+0.76  -0.59  +2.67  +0.37  +3.14  -0.10  -0.65  +0.91  +1.12  +0.39  -0.34  -0.96  -2.82  -1.18  +1.64  +1.28  -0.17  +1.69 | [70]/D
-0.03  -0.70  +0.79  +0.79  -0.08  +0.16  +3.63  +1.43  -0.05  +1.33  -2.96  +1.54  -5.15  -0.28  +0.21  +2.40  -0.01  +2.27 | [70]/W
-0.94  -0.62  -1.45  +0.02  +1.78  -0.42  +0.26  +1.62  +0.69  -0.56  +0.77  +2.99  +1.56  -1.51  +1.42  +2.05  -1.49  -0.85 | [67]/J
-1.72  -0.26  -1.16  +0.02  +0.79  -0.45  +1.02  -0.12  +1.47  +0.40  +0.14  +4.40  +2.78  -1.22  +1.27  +0.69  -1.64  -2.27 | [67]/J
-0.59  -0.08  -2.70  -0.83  +1.53  -0.59  +0.03  +1.23  +0.16  -1.28  +1.51  -1.51  +0.21  -0.21  +1.54  -0.33  +0.28  -2.25 | [73]/R
+1.44  -1.39  +1.37  +0.85  +1.63  +0.37  -1.40  +1.13  -0.12  +0.42  +0.69  -0.53  -2.97  -0.12  +1.64  +0.81  -0.35  +0.96 | [70]/D
-0.31  -0.75  -2.74  -0.73  +0.32  -1.79  +2.35  +0.75  +2.51  -0.22  -0.77  +6.77  +2.51  -1.15  +2.38  +1.90  +0.20  -2.24 | [67]/J
-0.92  -0.09  +1.05  +0.85  +1.24  -0.20  -0.36  +0.43  +1.58  +1.55  +0.79  +1.35  -4.38  -0.25  +1.36  +0.83  +0.94  +2.17 | [70]/D
-0.38  -0.50  -0.29  +0.32  +0.18  -0.68  +1.10  +0.27  +1.83  -0.73  -2.07  +3.88  +2.02  -1.02  +1.19  +1.82  +1.31  -0.96 | [67]/J
-1.03  +0.36  -3.96  -1.67  +0.29  -0.93  +0.08  +0.60  +1.25  -0.83  +3.46  +0.27  -1.40  +0.49  +0.43  +2.41  +1.92  -1.31 | [73]/Q
-0.92  -1.61  -3.15  -0.27  +0.05  -1.02  +0.90  -0.52  +1.83  +0.61  +1.29  +2.34  +1.52  -1.09  +0.55  +0.65  +0.10  +0.46 | [67]/C
-0.51  +0.69  -1.80  -0.33  +1.27  -0.08  -2.45  +0.18  +0.78  -1.71  +2.40  -1.74  +1.07  +0.27  +0.69  -0.88  +0.01  -3.00 | [73]/R
-1.33  -1.53  -5.27  -0.20  -0.09  -1.11  +1.15  -0.07  +1.95  +0.31  +0.64  +2.25  +1.43  -1.14  +0.81  +0.15  -1.13  -0.40 | [67]/C
+0.55  +0.04  -2.14  -0.56  +0.14  -0.79  +0.43  +2.03  -1.43  -0.03  +2.13  +0.77  -2.67  +0.55  +0.68  +0.54  +0.91  -1.02 | [73]/R
-1.16  -0.21  +2.63  +1.20  +0.09  +1.62  +1.18  -0.23  -0.24  +0.35  -1.47  -1.35  -5.89  -0.34  +0.10  +2.42  -1.49  +2.17 | [70]/W
-2.11  -0.37  +1.21  +0.30  -0.32  +0.77  +1.14  -0.31  +0.13  +0.49  +0.63  +0.11  -7.27  -0.09  +1.09  +2.93  -0.44  +2.52 | [70]/W
-0.65  -0.62  -0.23  -1.51  +0.19  -0.94  -0.28  +0.17  +1.10  +0.07  +2.60  +1.43  -3.75  +0.62  +1.26  +1.23  +0.13  -1.11 | [73]/Q
+0.27  -0.71  -1.95  +0.88  +0.87  -0.73  +0.06  +0.80  +2.78  -0.74  -0.77  +5.26  +2.62  -1.00  +1.89  +1.95  -0.15  -1.68 | [67]/J
+1.97  -0.46  +0.22  -0.43  +1.09  -0.77  -2.92  -0.42  +2.12  -2.01  +2.05  +0.74  +1.48  +0.85  +2.01  -0.12  +2.12  -2.87 | [73]/R
-0.63  -0.13  -3.27  -1.00  +0.47  -1.22  +0.28  +0.99  +0.98  -0.62  +3.37  +0.19  -0.92  +0.18  -0.65  +1.53  +2.12  -1.05 | [73]/Q
+0.01  -0.05  -1.15  -0.88  +0.10  -0.79  +0.78  +0.22  +1.15  +0.20  +2.40  +1.61  -3.27  +0.76  +1.83  +1.10  +1.79  -0.97 | [73]/R
-0.98  -0.43  +1.18  +0.33  -0.49  -0.07  +0.71  +0.82  -2.10  +1.04  -1.37  -0.40  -2.76  -0.66  -1.51  +0.67  -1.79  +2.45 | [70]/W
